Table B holds the same points as the rows below and some others, measured another way and shuffled. Each row below is followed by which row of B it is.
B, 72 rows:
[[ 196  201  269 -204  135  -17    1 -145 -246 -223  -38  116 -353   46
  -182 -235  -30   21  -32   15  154  269  133 -267 -267 -189 -143  -55
  -182]
 [-294   42 -185  109  -22  -46  194  -99  -47  134  178    0   79  -71
   231  151  104  -23   40  -58  163 -248 -217  249  -34  152   56 -195
   203]
 [ -32  -20  -57  -74  -63   45 -182  -15  139 -141 -277  -72   72   83
    33   32  -41 -121  -80  175   64 -104  170 -175   35  -14  108  190
   -22]
 [-272  -84   12 -208 -122   49   44    9  194 -182   68 -298  -54  -55
   205  156   -8 -186  -60   -5  109 -100   27   98   45  -62  -45 -120
    21]
 [ -26  194   56  284  121 -215  250  -85 -506  253   89  410    3  -16
    -2 -216  151  203  260 -221  112    2 -105   51 -246  184   31 -116
   289]
 [ -45   84 -154  224  -29 -128   75    4 -132  224  -57  177  181   30
    96   30   11   60   20   51   71 -233  -40  -13   27  147  210  -33
   218]
 [ -88  139  146 -229  112  -31  187 -173  -71 -107  359 -101 -438  -82
    64  -11   37  -45  -13  -46  193  198  -86  113 -270 -215 -237 -389
  -152]
 [-116  -67  -71  -73  -96    6 -115   31  212  -82 -143 -164   51   37
   126  105  -42 -140  -57  146   42 -113  142  -56   62  -40   95   61
     4]
 [ 294  275  -10  -29   84  -68   -5  -94 -169   52  -38  187 -143   73
  -123  -44 -139   67 -243  252  140  -27   28 -301  -51 -133  138 -142
  -139]
 [-287    4  -53   69  -15  -68  173  -63  -82   74  146   -8   22  -66
   198   51  123  -25  144 -134  125 -122 -115  220 -102  113  -17 -151
   202]
 [  56   40 -168  -27  -64   28 -174  -13  171  -32 -245  -40  111  102
    36  110 -107  -96 -209  305   74 -205  119 -208  107  -26  216  113
   -53]
 [ -77   43 -133   50    0   -5  -60  -79   22    9 -133   35   82   50
    69   41   27  -47  -19  108  101 -147   19  -40  -33   67  106   77
    63]
 [-178 -121  179 -275 -128   59  -74   48  157 -341 -141 -278  -82    0
    86   -6  -13 -196    9  -40   58   56  230  -77    1 -105  -93   83
   -21]
 [ -34   64  -95  135  -56 -178  113   77  -29  239   92   54   59  -14
   147   80  -48   31  -17   82   35 -151   15   16   54   -2  187 -211
   143]
 [ -27   20 -106  -52  -28  -10  -94  -30  147  -21  -77  -82  -13   45
    83   90  -51  -92 -108  200   79  -96   87  -75   11  -67  100   -7
   -49]
 [ -43   47  160 -231   79   -1  -10 -110   29 -199   90 -114 -338   -9
    12  -68   21  -97   27   17  115  226  114  -27 -240 -210 -190 -122
  -165]
 [ 380  354 -103   43  123 -129   55 -106 -181  223   99  246 -182   66
  -106   23 -187  128 -326  350  152  -66  -49 -282  -28 -174  212 -310
  -164]
 [ 155  237   27  -89  163 -102   83 -156  -88   75  248   74 -381   -1
   -25  -26  -56   37 -121  172  151  156  -21  -64 -227 -249  -50 -345
  -213]
 [ -52  134  104  207   83 -198  211  -46 -412  176   68  306  -26  -21
    17 -198  128  149  251 -213   88   38  -27   38 -216  130    6 -100
   251]
 [-212   21 -235   14  -76   -1   84  -49  130   82  103 -114   92  -40
   228  243  -11  -90 -131  117  137 -302 -146  132   93   60  130 -184
    90]
 [ 161  176  280 -221  158   -7  -15 -165 -215 -242  -18   88 -392   41
  -167 -245    6    0   13    0  146  321  148 -223 -314 -204 -195  -46
  -205]
 [-190 -143  109 -220 -154   53 -106   69  204 -284 -183 -281    0   11
   113   35  -22 -202    5    4   40  -20  233  -71   55  -73  -27  114
    13]
 [  62  115  -92   80   33   14  -97 -103 -121  -24 -273  182  115  100
   -48  -53    5   11  -53  129  122 -147   42 -197  -44  111  145  189
    54]
 [-178  -66  168  -71 -101  -90   67   87  -37  -97  -28  -96  -26  -29
   112  -61   26  -71  140 -150   31   31  155    9  -30  -16  -30  -33
   142]
 [ -82  -48  -65  -55  -81  -17 -102   38  186  -48 -133 -131   49   43
   115   84  -50 -122  -61  157   42 -101  149  -74   57  -51  107   46
     9]
 [-233    5   61 -236  -65   13  168  -45   89 -139  252 -259 -194 -101
   189  144  -15 -131  -83  -44  164  -40  -74  147  -29 -124 -110 -323
   -21]
 [-314  -34 -108  103  -83  -86  172    9  -18  121  128  -43  117  -70
   246  117   88  -41  104 -109   93 -215 -109  228    5  138   65 -154
   257]
 [  72  132 -106  163  -55 -169   97   70 -127  244  -10  154  121   20
    70   51  -94   80  -96  120   60 -222   -1 -110  104   43  263 -152
   151]
 [-181  -24 -172  -32  -20  110 -127 -134  132 -132 -204  -71  113   53
   109   89   65 -140  -33  118  134 -186    4   -1  -35  107   58  188
    26]
 [ -85  -20  -34   -4  -56  -38  -66    9   70  -31 -133  -42   52   38
    88   19   -2  -75    9   75   50  -77  120  -59   -3    4   84   62
    59]
 [ -97   68   39  150  -11 -244  229   67 -181  251  218  106  -48  -58
   150  -34   36   81  149 -110   34  -17   -7  118  -77    0   63 -290
   206]
 [ 157  226  196 -187  181 -100  111 -154 -145  -36  288   42 -506  -20
   -61 -117  -37   29  -57   69  155  306   30  -78 -307 -310 -179 -369
  -249]
 [ 174  279 -167  272   97 -119   75 -124 -355  260 -108  419  130   75
   -70  -66   -6  176  -75  128  148 -219 -115 -175  -53  170  249  -21
   143]
 [-128 -104  -17 -129 -106   33 -164   40  244 -169 -199 -213   36   48
   112   69  -37 -177  -29  129   30  -60  209  -83   45  -64   53  132
   -22]
 [-195  -61   45   81  -78 -135   77   74  -45   65  -15   -5   71  -17
   150  -28   67  -24  187 -118   16  -48  100   72  -36   65   41  -29
   219]
 [ 168  342 -304  105  211  -12   42 -306 -129  215  137  257 -129   50
   -25   97  -21   80 -250  323  247 -158 -257  -61 -165  -10  135 -222
  -143]
 [ -34   -3 -155  -34  -51   45 -167  -45  174  -74 -224  -73   96   79
    67  100  -43 -115 -128  230   82 -170  101 -125   58    8  148  139
   -28]
 [-179   97 -250  128 -149 -174  338   88    7  359  388  -59  114 -119
   315  335 -102   21 -201   74  118 -420 -264  210  233   33  256 -550
   224]
 [   1  122 -259   52   62   87 -135 -194   37   -6 -202   95   96   93
    16   78   18  -52 -148  252  171 -220  -63 -102  -42   98  147  139
   -36]
 [ -74  106  264 -313  120  -10  149 -162  -77 -227  306 -132 -507  -74
    25  -88   41  -77   34 -103  178  312   11   70 -321 -264 -314 -329
  -190]
 [-160  121  -22  191  134  -65  136 -192 -351   83    2  291   13   -4
    33 -155  213   89  255 -189  158  -30 -130  113 -289  226  -44   35
   222]
 [-186  -28  -90  -85   19  135 -161 -175  105 -228 -228  -71   27   57
    58   13  113 -148   30   66  146  -71   37   -4 -135   88  -41  241
   -13]
 [-278    0  -13   85  -99 -172  304   73  -94  187  287  -43   24 -123
   259  106   44   11  101 -167   80 -160 -117  249   25   62   45 -353
   275]
 [-138  -82   51 -167 -161    3  -24   90  166 -164  -91 -230   22   -8
   132   96  -77 -147  -84   50   54 -107  153  -66  121  -72   59  -30
    33]
 [  40   62  -43   12  -67  -80   -9   44   -1   54  -86   18   52   36
    53   41  -89  -18 -104  139   59 -138   94 -142   78  -32  174  -53
    49]
 [ -36  -18   70 -103  -11   89 -191  -78   -7 -279 -376    3   41   99
   -61 -120   43 -101   35   42   88    7  199 -216  -88   43    0  329
    -3]
 [ 141  159 -357  149  -26  -20  -99  -52   74  203 -172  128  210  102
    47  189 -136    1 -310  406  112 -380  -47 -197  172   58  372   -2
     4]
 [  46  111 -170  126  -29 -108   16    4  -10  197  -21   95   87   39
    82   91  -67   25 -117  189   72 -206    2  -79   63   14  226 -105
    72]
 [  22  154 -239  167   55   -1  -44 -151 -111  115 -178  220  163   81
     7   31   31   36  -82  169  153 -251  -91  -99  -35  166  200  106
    87]
 [ -21  184  -19  299   81 -260  277  -37 -401  353  194  343    4  -37
    68 -105   85  189  176 -134   94  -68 -125   89 -156  127  100 -257
   271]
 [ 110  182  -39  155   56  -50    3  -96 -315   50 -239  325  121   82
  -100 -138   21  101   -1   41  130 -130    1 -219  -74  159  159  139
   136]
 [-211    8 -241  -11  -10  109  -66 -161  135  -62  -95  -74   97   23
   146  157   64 -125  -79  134  169 -244 -101   73  -25  119   70   77
    29]
 [-103  110    7 -171   16  -28  179  -95   22  -18  314 -135 -266  -81
   140  122  -34  -66 -131   47  176  -11 -112  104  -86 -165  -72 -397
   -85]
 [-219 -174  253 -300 -182   86  -88   86  122 -435 -255 -295   -5    3
    70  -45   -2 -213   56 -124   51   40  284 -113   40  -48 -101  190
    48]
 [  94  120 -164  102  -80 -158   67   91   28  258   51   44   80   15
   110  154 -160   34 -213  245   47 -246   14 -111  173  -58  293 -241
    62]
 [ -86  -79  -69 -125 -128   28 -149   59  272 -122 -175 -221   57   53
   120  133  -86 -173 -125  198   39 -130  182 -107  117  -84  116   71
   -31]
 [-143   -7   98  -72 -198 -118  211  166  -45    5  108 -131   49  -85
   169   91  -98  -42  -68  -90   63 -168   30    4  181  -26  101 -271
   195]
 [ 225  271   56  -58  239  -15  -41 -265 -239  -60  -28  247 -306   85
  -174 -188   23   61  -46  142  187  184   14 -205 -330 -115  -73  -32
  -199]
 [ 143  174  -81  -10  113   21 -108 -179  -80  -38 -164  144  -78   97
   -83  -52  -17   -2 -117  214  153  -21   32 -206 -138  -26   74   70
  -108]
 [ 222  243   -2  -61  133 -132   61 -101  -60  131  220   85 -325   18
   -29    2 -109   50 -175  235  123  106    9 -126 -151 -261   31 -349
  -201]
 [  10  172  214 -264   19  -81  266  -48 -115  -87  377 -117 -405  -98
    54   18  -89  -22 -145  -37  176  131  -54   -2 -102 -270 -149 -513
  -129]
 [ -55   -7 -143  -30  -57   36 -149  -32  173  -61 -202  -78   88   74
    76   97  -43 -114 -105  210   71 -160  104 -106   46    0  138  113
   -11]
 [  64   65   92 -132   30   -3  -86  -68   -5 -151 -127  -11 -139   61
   -41  -75  -39  -60  -51  101   92   81  161 -183 -109 -113  -18   40
  -103]
 [ 199  280  123 -156  204 -121  138 -175 -149   46  351   76 -518  -23
   -54  -74  -63   59 -117  130  170  262  -30  -68 -298 -330 -132 -449
  -269]
 [  20   51  -65   29  -88 -107   20   77   36  104  -31  -15   61   21
    95   88 -104  -26 -118  148   46 -161   79 -104  109  -45  190 -118
    68]
 [-205  -37  -16   86 -139 -168  176  134  -15  152  127  -60   84  -68
   223   91   -9  -18   69  -77   23 -165   13  114   87   39  115 -218
   241]
 [  53   72 -184   61  -61  -73  -57   29  104  136  -84    6   99   58
    90  134 -114  -28 -183  264   59 -223   58 -130  124  -27  250  -61
    21]
 [ -89   24  187    6   35  -40   11  -58 -253 -150 -194  143  -30   33
   -39 -238  125   10  227 -186   81  105  136  -89 -209   90  -81  178
   143]
 [-127  -34 -133  -68 -163  -26    6   82  226   17    6 -210   91  -10
   194  231 -114 -122 -182  167   67 -253   40  -11  193  -52  169 -142
    45]
 [  17   48   95 -166  -12  -28  -17  -16   43 -128   -1  -96 -173   15
    27  -11  -66  -74  -76   88   86   69  137 -118  -58 -165  -19 -101
   -91]
 [-192   42  -66  109   47  -34   64 -127 -144   36  -23  117   53   -5
    94  -33  140   -1  144  -84  129  -92  -76  103 -156  156    4   28
   164]
 [  11   86  280 -254  127  -36   26 -127  -85 -217  134  -56 -451   -8
   -45 -174   38  -49   85  -52  116  361  138  -53 -328 -258 -261 -153
  -194]]
Rows of B count from 0, top down.

[  39   30 -219  136  -46 -101   99 -124  -22   -8   71 -144  169   38
   65   32  -30  -45  -66  -56   -8  125   14   63  -20  182   10   90
  -11] -> 62
[   9  329 -541   33   73   -1 -488  296  169 -407 -122  341 -238  214
 -234 -501 -139 -126   51 -389  557 -382   87  -94    5  164 -185 -488
 -171] -> 38
[-102  233 -310  -57  159    9 -321   90  -37 -377 -104  175  -97  254
  -11 -434  137 -146   72    7  380 -476   16 -262 -127   64   97 -170
  -14] -> 17
[ 152  266 -272   44  140  -13 -318  332 -122 -175 -204  240 -451  267
 -203 -494   52 -270   60 -279  261 -494  283 -115   60  121 -115 -426
   60] -> 54
[  23 -200  165  116   74   69  177 -155   46   24 -106  -23  174   50
  232   12 -107    9 -165  189   37   33  -16 -103  388   85   32   51
  -15] -> 40
[  87 -126  163   94  -41  -89  165  -93  -84  228  170 -196  195  -77
  199  125   62  -15 -102   92 -136   46    5   33  295   21 -117  -10
   45] -> 1
[  52  251 -338   40    4  -53 -195  137   78 -110   43  114  -92   27
  -95 -150  -48    1    5 -301  257  -55   68   61   77   95 -216 -276
 -119] -> 61
[  84  251 -110  -33  103   -5 -106  158 -109   17  -37  103 -253   55
  -36 -142  136  -27   26 -173  118 -156  174   -2  146   -6 -156 -234
   18] -> 64
[  49 -132   99  118  -64 -199  402 -335 -346  277  237 -497  343  -23
  286  264  292 -107  -57  288 -437  156    9   48 -125  103  211  438
  233] -> 60
[ -62 -212   74  107  -98 -199  261 -368 -190  121  316 -459  555  -21
  346  179  216  -96  -77  375 -257   48 -156  -57 -113   94  208  378
  127] -> 31
[  -7  173 -425   80  -35  -59 -353  158  224 -269   61  180   31   76
 -102 -292 -182  -52  -15 -299  431 -183  -29  -19   93  156 -230 -389
 -205] -> 51
[  79  131   75  -28  157   85   -4  107  -60   46 -133  142 -222   43
   61  -95   68   39  -42  -52  115 -113  151  -49  358  -48 -138 -203
   -2] -> 65
[  57  242 -127  -37  165   73 -177  196  -20 -113 -174  240 -306  127
  -55 -262   43  -23    8 -177  271 -238  166  -85  226    5 -141 -305
  -29] -> 56
[ 166   63 -109  149  -69 -123  259  -93 -145  244   98 -226   41  -59
   45  209   30   -2  -73 -142 -228  303  142  222   67  142  -87  113
   60] -> 24
[  51  335 -491   35   18  -63 -409  281  117 -262   -6  237 -206  123
 -213 -369  -82  -95   55 -412  420 -271   99    2    9  138 -252 -459
 -150] -> 10
[  26 -116   30  111    2   -1   61  -90   90   13   28  -24  191   -3
  163    0 -105   15 -132   53   91   25  -43  -36  323   82  -83  -66
  -67] -> 70
[ -17   69 -239   73  108  108 -211   82  248 -308 -212  284  -42  154
  -15 -292 -255    3  -83 -135  456 -148    0 -132  279  142  -96 -276
 -188] -> 23
[  86  315 -401   32  123   23 -346  291   32 -272 -202  301 -366  224
 -213 -437  -65 -147   40 -340  395 -344  201  -79   56  140 -146 -410
  -66] -> 19
[  71 -176  309   55  166   89   81  -10 -113   49 -174   42  -52  142
  210 -165   56 -118 -108  244   24 -295   93 -226  435   -2   40  -88
  112] -> 49
[  79   50 -151  122 -114 -131  134  -99   20  158  215 -182  207 -131
   74  203  -32   78  -82 -146  -68  292    0  206  118  110 -183   11
  -64] -> 28
[ -98  114 -277   33   43  -11  -35 -129   75 -216    0    2  178   80
   95  -69  -15   37  -38   12  226   25  -75  -60  -46  124   69   68
  -96] -> 15
[  29   30  -81   51  -55 -183  -71  -17 -158   45  249 -196  166   26
  100  -96  209 -159   19   43  -39 -230   -3  -46  -42   51  -45  -66
   81] -> 8
[-133 -125 -326  139  -68 -116 -339  -50  228 -417  140   15  424  182
   81 -388 -162 -207  -47   70  422 -406 -232 -247  -40  225   39 -182
 -148] -> 57
[  39   54 -281  108  -20  -66 -357  186  149 -234   36  155   24  135
  -76 -383 -150 -172  -19 -200  368 -366   -5 -105  156  156 -196 -422
 -123] -> 44
[ -30 -206    4  117  193  181 -335  133  253 -430 -351  381  -25  334
   69 -600 -301 -210 -125  120  561 -604  -33 -427  471  150   20 -408
 -119] -> 4
[ -48  -68 -230  141   86  120 -169   -5  332 -362 -237  266  104  181
   40 -292 -374  -13 -142  -60  478 -112  -70 -166  310  208  -26 -206
 -220] -> 67
[ 219 -182  206  194  -24 -130  264  -71 -294  316   64 -284   47   45
  144   46  124 -229  -92  115 -344  -65  173   23  198  119   15   64
  231] -> 32
[  16   84 -189   76  -17  -87   45  -89  -42  -10   91 -112  133   21
   76   10   44  -19  -34  -42   23   51    9   36   -7  120  -16   41
  -10] -> 69
[   5 -190   58  128  156  144 -112   23  152 -244 -297  224   10  247
  117 -366 -227 -140 -141  133  332 -343    9 -290  420  141   45 -204
  -57] -> 18
[ 211  118   63   55  121  -14  116  108 -292  186 -137  -23 -325  110
    2  -83  174 -143  -13  -70 -146 -130  305   11  185   45  -43  -87
  183] -> 27
